Below is a small trained network, with its code and all its weights. Each question gives an input and a class and asks what happens when units are switched off, that is, made to give their printed mean instead of their output.

import numpy as np


def w(rows, s, z=0):
    codes = np.array(rows[::2]) - 128.0
    scale = np.full(codes.shape[1], s)
    scale[-1] = z or s
    return codes * scale


def f(y):
    return np.maximum(y, 0)


def log_softmax(a):
    a = a - a.max(-1, keepdims=True)
    return a - np.log(np.exp(a).sum(-1, keepdims=True))


def net(x, mask):
    res = np.array(x, float).reshape(1, 5) / 4 @ E
    y = f(res @ A[0][:, :-1].T + A[0][:, -1])
    res = res + np.where(mask, y, B[0][:, -1]) @ B[0][:, :-1]
    return log_softmax(res[-1] @ U[:, :-1].T + U[:, -1])


A, B = {}, {}
E = w([
[111,83,182,106,235,72,218,219,173,51,90],'x0',
[147,123,176,2,197,79,74,83,58,150,158],'x1',
[253,230,201,118,129,159,161,199,164,208,181],'x2',
[147,113,94,105,65,70,69,246,44,149,59],'x3',
[156,48,205,205,105,36,127,90,154,220,100],'x4',
],0.0077)
A[0] = w([
[154,96,169,113,193,43,187,193,152,103,96,74],'n0',
[151,129,140,55,193,54,81,95,72,147,168,79],'n1',
[130,104,162,155,99,86,98,148,103,156,142,66],'n2',
[134,125,112,212,96,170,173,120,172,118,150,112],'n3',
[111,141,80,197,84,149,153,167,173,128,106,104],'n4',
[113,172,125,78,152,170,122,114,128,81,171,187],'n5',
[184,179,167,126,119,141,143,183,158,168,172,37],'n6',
[116,176,65,71,134,192,112,164,111,66,135,1],'n7',
[156,98,192,151,124,79,118,108,155,168,124,98],'n8',
[167,111,164,67,150,94,69,115,73,150,118,121],'n9',
[124,83,122,172,148,91,139,83,111,168,126,99],'n10',
[161,127,78,167,98,147,91,98,146,163,132,78],'n11',
[57,34,59,156,127,93,96,59,96,84,86,107],'n12',
[162,153,121,140,84,135,60,77,85,165,119,117],'n13',
[151,90,161,168,104,75,116,102,148,163,94,83],'n14',
[193,173,171,126,103,140,120,176,168,195,164,90],'n15',
[107,143,114,145,117,172,93,53,180,138,205,168],'n16',
[152,133,152,80,166,116,126,73,84,154,146,58],'n17',
[162,142,94,125,43,165,88,62,98,174,155,82],'n18',
[118,144,113,119,54,145,80,92,113,170,145,90],'n19',
[151,113,97,209,80,134,149,176,151,123,102,63],'n20',
[197,164,176,137,144,157,139,177,130,172,159,77],'n21',
[169,90,122,145,102,83,108,157,101,147,80,96],'n22',
[158,115,98,116,64,69,35,247,48,164,79,124],'n23',
[127,98,166,94,169,125,203,174,178,57,97,111],'n24',
[163,146,115,135,101,125,85,92,96,149,174,83],'n25',
[154,84,155,172,123,78,112,103,139,165,101,58],'n26',
[147,76,180,176,159,123,165,40,176,152,162,125],'n27',
[123,123,172,99,192,140,121,67,104,124,169,142],'n28',
],0.011,0.0052)
B[0] = w([
[183,2,83,194,208,99,150,97,101,200,105,197],'n0',
[39,44,133,51,44,100,196,194,194,207,109,202],'n1',
[176,199,87,64,94,193,86,171,73,106,114,160],'n2',
[83,158,145,66,35,74,168,170,231,190,67,198],'n3',
[69,122,134,71,36,61,177,209,201,208,72,192],'n4',
[188,162,80,110,79,148,94,176,122,121,159,202],'n5',
[69,59,180,112,126,213,87,94,117,49,143,182],'n6',
[197,170,36,22,64,228,151,225,20,83,244,177],'n7',
[174,155,50,88,96,194,133,206,75,111,181,184],'n8',
[63,125,138,73,56,86,157,193,213,190,92,189],'n9',
[165,149,114,105,84,197,93,184,64,97,157,179],'n10',
[157,41,94,115,189,119,158,150,137,160,92,177],'n11',
[40,66,247,138,143,228,21,63,128,62,166,248],'n12',
[143,29,97,165,195,79,151,99,103,151,105,200],'n13',
[149,89,47,38,87,224,120,221,89,91,174,185],'n14',
[52,48,206,127,127,213,37,72,116,70,132,193],'n15',
[197,124,96,153,162,139,73,107,182,165,22,226],'n16',
[48,131,135,15,36,59,134,188,198,212,65,177],'n17',
[165,24,79,160,228,137,172,97,86,178,124,215],'n18',
[132,23,90,133,166,139,177,154,126,158,123,192],'n19',
[55,73,152,6,51,54,195,176,184,194,66,183],'n20',
[79,45,181,117,98,211,53,105,120,82,120,186],'n21',
[165,189,106,121,129,157,87,126,164,112,85,174],'n22',
[222,243,131,105,142,148,38,41,248,160,18,224],'n23',
[213,47,89,185,199,117,153,69,95,207,81,200],'n24',
[182,57,131,122,147,130,170,157,129,154,94,176],'n25',
[174,114,47,30,97,189,121,219,56,69,159,179],'n26',
[214,252,87,102,96,178,88,107,148,120,62,225],'n27',
[120,177,100,100,49,95,84,130,233,165,26,203],'n28',
],0.0075,0.015)
U = w([
[56,107,147,117,89,77,154,168,165,161,123,96],'0',
[161,49,116,155,211,111,150,111,96,160,127,82],'1',
[52,78,200,132,136,179,74,85,113,70,143,69],'2',
[164,153,86,115,111,161,126,187,74,92,161,108],'3',
[179,189,129,134,142,130,98,74,185,135,102,127],'4',
[140,140,125,155,123,118,95,115,153,139,127,212],'5',
[114,240,176,233,151,8,155,224,61,38,226,4],'6',
[45,206,217,232,221,26,223,237,19,35,239,4],'7',
],0.015,0.012)

Each question gives the input, the list of numbers given to net, and the class t.
The units are the neurons (one row each of A and B). Each row of codes is followed by its name. A weight is (code - 128) times the scale printed after its matrix; where a second scale follows, it is the last column's (A, B and U).
mask holds one flag per neuron, in row order. A switched-off neuron (its flag False) gives its mean, the last column of its row in B, instead of its output. The means were averaged over made-up inputs and are rounded, as every weight is.
A unit's drop is (log p(t) with every unit on - log p(t) with that unit switched off) / (log p(t) with every unit on - log p(t) with every unit switched off).
The circuit of an input: a set's keep is (log p(t) with only the set's units on - log p(t) with every unit switched off) / (log p(t) with every unit on - log p(t) with every unit switched off). Starting from the 12 units with the biggest drops (on a tie, the unit counted first), units are removed one at a time, each time the one whose removal leaves the highest keep (on an exact tie, the one counted first), for as long as the keep stays at least 0.8.
circuit, biggest first: the units of the circuit, biggest drop first
unit that matters most: the unit with the biggest drop
top k neurons: the k neurons with the biggest drops, biggest first
drop when u is switched off: that unit's drop, to one decimal
input [-8,4,-1,-5,-8], class 1: unit that matters most => n18
input [8,1,-8,-6,-8], class 1: top 2 neurons => (n24, n0)
input [-1,-2,-4,-4,3], class 2: top 2 neurons => (n12, n23)
input [-3,-2,-7,1,7], class 2: top 3 neurons => (n12, n7, n5)
input [7,6,1,-8,4], class 4: top 4 neurons => (n27, n28, n18, n13)
input [-3,-7,1,-8,-8], class 3: top 2 neurons => (n7, n23)
input [-5,6,-2,1,5], class 0: top 3 neurons => (n9, n1, n17)
input [1,-7,2,8,4], class 4: top 3 neurons => (n23, n22, n1)
input [-5,2,5,7,5], class 4: top 4 neurons => (n23, n12, n22, n0)
input [1,-1,-4,-6,-6], class 3: top 4 neurons => (n7, n23, n5, n27)
input [5,-7,8,-3,8], class 2: top 2 neurons => (n15, n6)
input [6,8,2,7,-7], class 0: top 3 neurons => (n1, n9, n27)
input [5,1,6,7,-6], class 4: top 2 neurons => (n23, n12)
input [6,-4,7,-1,-2], class 2: circuit, biggest first => (n6)
input [0,-4,-4,7,4], class 4: drop when n23 is switched off => 1.6
input [-1,8,-2,-4,1], class 0: drop when n1 is switched off => 0.0
input [5,7,8,-4,-1], class 2: drop when n21 is switched off => 1.1
